Here is a tiny trained network, its code and every weight. The questions are about switching its units off for an input and a target symbol, where a switched-off unit gives its printed mean instead of its output.

import numpy as np


def w(rows, s, z=0):
    codes = np.array(rows[::2]) - 128.0
    scale = np.full(codes.shape[1], s)
    scale[-1] = z or s
    return codes * scale


def f(y):
    return np.maximum(y, 0)


def softmax(a):
    e = np.exp(a - a.max(-1, keepdims=True))
    return e / e.sum(-1, keepdims=True)


def log_softmax(a):
    a = a - a.max(-1, keepdims=True)
    return a - np.log(np.exp(a).sum(-1, keepdims=True))


def net(x, mask):
    ids = ['ΔΛΦβγεζηθμπσψω'.index(c) for c in x.split()]
    T = len(ids)
    res = E[ids] + P[:T]
    r = res
    for j in range(2):
        rows = slice(2 * j, 2 * j + 2)
        q, k, v = (r @ M[0][rows].T for M in (Q, K, V))
        z = softmax(np.where(np.tri(T) > 0, q @ k.T / 2**0.5, -1e9)) @ v
        o = O[0][rows]
        res = res + np.where(mask[j], z, o[:, -1]) @ o[:, :-1]
    y = f(res @ A[0][:, :-1].T + A[0][:, -1])
    res = res + np.where(mask[2:14], y, B[0][:, -1]) @ B[0][:, :-1]
    return log_softmax(res[-1] @ U[:, :-1].T + U[:, -1])


Q, K, V, O, A, B = {}, {}, {}, {}, {}, {}
E = w([
[150,131,122],'Δ',
[174,145,120],'Λ',
[146,146,127],'Φ',
[137,193,156],'β',
[76,56,25],'γ',
[149,190,139],'ε',
[181,156,122],'ζ',
[141,209,159],'η',
[136,106,170],'θ',
[148,188,7],'μ',
[174,112,123],'π',
[104,98,114],'σ',
[156,178,140],'ψ',
[136,112,117],'ω',
],0.021)
P = w([
[56,109,155],'0',
[140,254,154],'1',
[123,225,162],'2',
[108,205,155],'3',
[73,109,138],'4',
[84,130,141],'5',
[82,109,134],'6',
[117,239,125],'7',
[88,106,142],'8',
[96,125,141],'9',
],0.0048)
Q[0] = w([
[141,205,246],'H0',
[96,103,249],'H0',
[8,131,170],'H1',
[229,171,130],'H1',
],0.011)
K[0] = w([
[102,53,212],'H0',
[236,80,254],'H0',
[152,138,46],'H1',
[9,123,57],'H1',
],0.0094)
V[0] = w([
[248,61,118],'H0',
[142,104,234],'H0',
[186,100,11],'H1',
[55,55,118],'H1',
],0.014)
O[0] = w([
[213,73,21,91],'H0',
[93,172,62,27],'H0',
[209,2,190,140],'H1',
[44,88,111,4],'H1',
],0.013,0.0043)
A[0] = w([
[114,162,186,118],'N0',
[79,112,146,159],'N1',
[106,141,9,153],'N2',
[155,121,127,78],'N3',
[199,139,140,127],'N4',
[162,155,162,105],'N5',
[122,146,141,168],'N6',
[126,106,185,33],'N7',
[119,62,69,94],'N8',
[146,130,55,76],'N9',
[123,129,71,139],'N10',
[115,115,94,254],'N11',
],0.012,0.0054)
B[0] = w([
[132,44,87,207],'N0',
[199,142,167,151],'N1',
[171,235,223,173],'N2',
[157,175,161,153],'N3',
[35,80,99,254],'N4',
[56,96,24,218],'N5',
[119,64,160,179],'N6',
[122,230,37,181],'N7',
[143,163,133,147],'N8',
[93,119,97,149],'N9',
[134,138,178,147],'N10',
[176,255,213,168],'N11',
],0.009,0.0083)
U = w([
[134,132,127,116],'Δ',
[171,134,71,110],'Λ',
[114,137,132,100],'Φ',
[49,144,142,158],'β',
[134,65,245,57],'γ',
[73,134,125,48],'ε',
[167,139,59,23],'ζ',
[49,145,133,124],'η',
[139,162,175,183],'θ',
[62,36,125,63],'μ',
[229,150,79,253],'π',
[59,114,231,231],'σ',
[93,138,110,111],'ψ',
[130,128,155,180],'ω',
],0.012,0.003)

Each question gives the input, a string of symbols that net reads in full, and the target symbol t.
The units are the heads (2 rows each of Q, K, V and O) and the neurons (one row each of A and B). Each row of codes is followed by its name. A weight is (code - 128) times the scale printed after its matrix; where a second scale follows, it is the last column's (O, A, B and U).
mask holds one flag per unit, heads first, then neurons. A switched-off unit (its flag False) gives its mean, the last column of its rows in O or B, instead of its output. The means were averaged over made-up inputs and are rounded, as every weight is.
A unit's drop is (log p(t) with every unit on - log p(t) with that unit switched off) / (log p(t) with every unit on - log p(t) with every unit switched off).
The circuit of an input: a set's keep is (log p(t) with only the set's units on - log p(t) with every unit switched off) / (log p(t) with every unit on - log p(t) with every unit switched off). Starting from the 12 units with the biggest drops (on a tie, the unit counted first), units are removed one at a time, each time the one whose removal leaves the highest keep (on an exact tie, the one counted first), for as long as the keep stays at least 0.8.
units of the circuit, in order: the units of the circuit, biggest drop first
top k neurons: the k neurons with the biggest drops, biggest first
which heads matter: for each layer, one digit per head in row order, 1 if its drop is at least 0.15 and else 0, layers parted by /
input σ Φ θ θ σ Φ, target θ: top 4 neurons => (N4, N2, N5, N11)
input θ θ Δ β, target θ: units of the circuit, in order => (H0, N2, H1, N4)
input γ ψ μ, target γ: which heads matter => 01
input β ζ ε σ γ σ γ β, target γ: top 2 neurons => (N1, N5)
input ζ η β γ Λ Λ θ μ, target μ: which heads matter => 10
input μ μ ζ Φ Φ ε ω, target μ: top 2 neurons => (N4, N5)
input π π ω, target π: units of the circuit, in order => (H0)
input μ ψ μ Φ Φ ψ, target μ: units of the circuit, in order => (N4, H1, N5)
input β ε β, target β: which heads matter => 11
input ζ θ Λ π γ σ σ ε, target γ: which heads matter => 01
input ζ β γ μ π Φ ζ, target μ: which heads matter => 10
input θ σ π, target θ: which heads matter => 11
input γ Φ σ π μ ψ, target γ: which heads matter => 01
input θ β θ η π η ψ β, target θ: which heads matter => 11
input σ σ η γ ω, target σ: units of the circuit, in order => (H0)
input σ ε γ β σ ε σ σ, target σ: top 3 neurons => (N7, N5, N6)
input ζ γ Φ, target γ: which heads matter => 01
input μ μ θ, target μ: units of the circuit, in order => (H1, N4, N5)
input σ μ η μ ψ π, target μ: which heads matter => 10
input μ η π π ψ Λ, target μ: units of the circuit, in order => (N4, N5, H1, H0)
input π Φ η η Φ μ μ θ β, target μ: units of the circuit, in order => (H1, N4, N5)
input π π η ψ μ Φ Δ η, target μ: units of the circuit, in order => (N4, H1, N5)
